Here is a tiny trained network, its code and every weight. The questions are about switching its units off for an input and a target symbol, where a switched-off unit gives its printed mean instead of its output.

import numpy as np


def w(rows, s, z=0):
    codes = np.array(rows[::2]) - 128.0
    scale = np.full(codes.shape[1], s)
    scale[-1] = z or s
    return codes * scale


def f(y):
    return np.maximum(y, 0)


def softmax(a):
    e = np.exp(a - a.max(-1, keepdims=True))
    return e / e.sum(-1, keepdims=True)


def log_softmax(a):
    a = a - a.max(-1, keepdims=True)
    return a - np.log(np.exp(a).sum(-1, keepdims=True))


def net(x, mask):
    ids = ['αγεθλμστφψω'.index(c) for c in x.split()]
    T = len(ids)
    res = E[ids] + P[:T]
    u = 0
    for l in range(2):
        r = res
        for j in range(2):
            rows = slice(4 * j, 4 * j + 4)
            q, k, v = (r @ M[l][rows].T for M in (Q, K, V))
            z = softmax(np.where(np.tri(T) > 0, q @ k.T / 4**0.5, -1e9)) @ v
            o = O[l][rows]
            res = res + np.where(mask[u + j], z, o[:, -1]) @ o[:, :-1]
        u += 2
        y = f(res @ A[l][:, :-1].T + A[l][:, -1])
        res = res + np.where(mask[u : u + 8], y, B[l][:, -1]) @ B[l][:, :-1]
        u += 8
    return log_softmax(res[-1] @ U[:, :-1].T + U[:, -1])


Q, K, V, O, A, B = {}, {}, {}, {}, {}, {}
E = w([
[125,102,123],'α',
[204,135,163],'γ',
[206,138,122],'ε',
[83,188,106],'θ',
[143,93,107],'λ',
[132,82,73],'μ',
[101,128,165],'σ',
[159,99,225],'τ',
[182,122,31],'φ',
[36,134,232],'ψ',
[2,69,84],'ω',
],0.0095)
P = w([
[110,102,195],'0',
[137,218,103],'1',
[136,3,140],'2',
[138,215,109],'3',
[127,12,134],'4',
[147,220,105],'5',
[124,22,146],'6',
[143,213,107],'7',
[119,25,144],'8',
[148,209,104],'9',
[120,26,142],'10',
[149,211,109],'11',
[124,28,138],'12',
[147,214,105],'13',
],0.0048)
Q[0] = w([
[133,131,121],'L0H1',
[133,108,108],'L0H1',
[160,210,110],'L0H1',
[125,104,121],'L0H1',
[123,152,82],'L0H2',
[130,146,138],'L0H2',
[141,3,63],'L0H2',
[117,230,129],'L0H2',
],0.0055)
K[0] = w([
[150,130,121],'L0H1',
[148,109,126],'L0H1',
[136,151,93],'L0H1',
[131,111,131],'L0H1',
[123,164,123],'L0H2',
[152,130,111],'L0H2',
[2,107,222],'L0H2',
[234,201,56],'L0H2',
],0.0047)
V[0] = w([
[162,156,176],'L0H1',
[135,111,145],'L0H1',
[95,102,104],'L0H1',
[141,101,170],'L0H1',
[230,252,17],'L0H2',
[118,91,32],'L0H2',
[171,168,67],'L0H2',
[77,72,189],'L0H2',
],0.004)
O[0] = w([
[94,88,128,88],'L0H1',
[126,112,150,130],'L0H1',
[156,167,147,164],'L0H1',
[113,91,157,129],'L0H1',
[55,197,2,2],'L0H2',
[151,227,125,162],'L0H2',
[82,184,69,82],'L0H2',
[168,83,196,187],'L0H2',
],0.0034,0.00079)
A[0] = w([
[245,117,131,202],'L0N1',
[174,253,168,172],'L0N2',
[144,26,77,61],'L0N3',
[112,176,14,185],'L0N4',
[73,96,157,84],'L0N5',
[97,37,131,251],'L0N6',
[76,109,147,111],'L0N7',
[65,233,152,175],'L0N8',
],0.0068,0.0032)
B[0] = w([
[222,92,127,213],'L0N1',
[150,255,132,194],'L0N2',
[120,163,219,156],'L0N3',
[99,88,53,214],'L0N4',
[121,82,104,150],'L0N5',
[87,101,169,253],'L0N6',
[104,70,116,151],'L0N7',
[70,176,149,192],'L0N8',
],0.008,0.0039)
Q[1] = w([
[51,165,252],'L1H1',
[200,116,217],'L1H1',
[21,69,162],'L1H1',
[216,110,194],'L1H1',
[144,110,95],'L1H2',
[156,3,95],'L1H2',
[141,5,108],'L1H2',
[116,234,123],'L1H2',
],0.0057)
K[1] = w([
[47,138,248],'L1H1',
[139,212,188],'L1H1',
[2,124,117],'L1H1',
[153,197,154],'L1H1',
[144,84,129],'L1H2',
[99,36,78],'L1H2',
[83,44,51],'L1H2',
[192,199,190],'L1H2',
],0.0071)
V[1] = w([
[87,30,88],'L1H1',
[73,50,146],'L1H1',
[87,85,74],'L1H1',
[2,131,174],'L1H1',
[177,209,190],'L1H2',
[132,67,83],'L1H2',
[210,208,205],'L1H2',
[186,201,172],'L1H2',
],0.0057)
O[1] = w([
[87,77,75,226],'L1H1',
[52,103,97,254],'L1H1',
[114,69,103,167],'L1H1',
[57,103,168,251],'L1H1',
[118,254,182,64],'L1H2',
[146,90,94,139],'L1H2',
[129,240,152,44],'L1H2',
[122,243,155,50],'L1H2',
],0.0062,0.0014)
A[1] = w([
[230,116,99,67],'L1N1',
[237,133,97,57],'L1N2',
[143,78,19,214],'L1N3',
[141,64,97,38],'L1N4',
[88,3,243,141],'L1N5',
[239,40,200,8],'L1N6',
[152,159,132,253],'L1N7',
[184,171,255,157],'L1N8',
],0.0069,0.0048)
B[1] = w([
[93,158,88,155],'L1N1',
[127,183,76,155],'L1N2',
[129,85,122,222],'L1N3',
[117,115,167,158],'L1N4',
[139,206,85,255],'L1N5',
[5,128,122,161],'L1N6',
[157,105,155,191],'L1N7',
[131,99,200,180],'L1N8',
],0.013,0.0085)
U = w([
[157,96,142,187],'α',
[197,151,155,104],'γ',
[182,175,102,184],'ε',
[61,254,82,64],'θ',
[175,74,137,191],'λ',
[169,22,136,252],'μ',
[102,121,186,184],'σ',
[170,38,233,97],'τ',
[191,164,25,43],'φ',
[43,111,211,90],'ψ',
[14,95,82,66],'ω',
],0.0076,0.0038)

Each question gives the input, a string of symbols that net reads in full, and the target symbol t.
The units are the heads (4 rows each of Q, K, V and O) and the neurons (one row each of A and B). Each row of codes is followed by its name. A weight is (code - 128) times the scale printed after its matrix; where a second scale follows, it is the last column's (O, A, B and U).
mask holds one flag per unit, layer by layer, with each layer's heads first. A switched-off unit (its flag False) gives its mean, the last column of its rows in O or B, instead of its output. The means were averaged over made-up inputs and are rounded, as every weight is.
A unit's drop is (log p(t) with every unit on - log p(t) with that unit switched off) / (log p(t) with every unit on - log p(t) with every unit switched off).
top k neurons: the k neurons with the biggest drops, biggest first
top k neurons in layer l: the k neurons of layer l with the biggest drops, biggest first
which heads matter: for each layer, one digit per head in row order, 1 if its drop is at least 0.15 and else 0, layers parted by /
drop of u: that unit's drop, to one decimal
input ε ω θ θ ω μ, target μ: which heads matter : 00 / 01
input σ σ ε μ, target μ: which heads matter : 00 / 00
input τ τ ω ψ μ ω α τ φ, target ω: which heads matter : 00 / 01
input φ ω ε, target ω: top 3 neurons in layer 0 : (L0N2, L0N1, L0N4)
input ω α φ, target ω: top 4 neurons : (L1N6, L0N2, L0N1, L1N1)
input μ ω α, target ω: top 4 neurons in layer 1 : (L1N6, L1N5, L1N7, L1N8)
input γ λ ω τ, target τ: top 2 neurons : (L1N8, L1N5)
input θ ω θ σ γ ψ τ ω μ ω ε, target ω: top 3 neurons : (L1N6, L0N2, L0N1)
input ψ θ σ α σ ε σ φ α ε θ θ φ φ, target φ: top neuron : (L1N2)
input σ θ φ ω θ λ, target μ: top 2 neurons : (L1N5, L0N4)
input φ τ ω θ θ φ θ μ ω σ λ, target ω: top 3 neurons : (L1N6, L0N2, L1N5)
input ω ω σ μ ω φ γ, target ω: top 2 neurons in layer 0 : (L0N1, L0N2)
input λ ε ω σ ψ ω ω θ τ, target ω: top 3 neurons : (L1N6, L0N2, L1N5)
input θ λ τ γ γ θ φ θ ω ε θ ω θ φ, target φ: top 2 neurons : (L1N2, L0N6)
input θ λ τ, target ψ: top 3 neurons : (L1N6, L1N8, L0N4)
input φ ε θ φ ω ω μ, target ω: top neuron : (L1N6)
input γ α ψ ω θ τ ω θ ω τ, target τ: top 2 neurons in layer 0 : (L0N2, L0N4)
input σ θ τ, target ψ: drop of L0N4 : 0.1
input μ μ φ θ ω ω γ, target ω: drop of L1N7 : 0.0
input μ ω λ ε τ θ μ ε τ θ φ ω θ γ, target γ: drop of L0N2 : 0.5
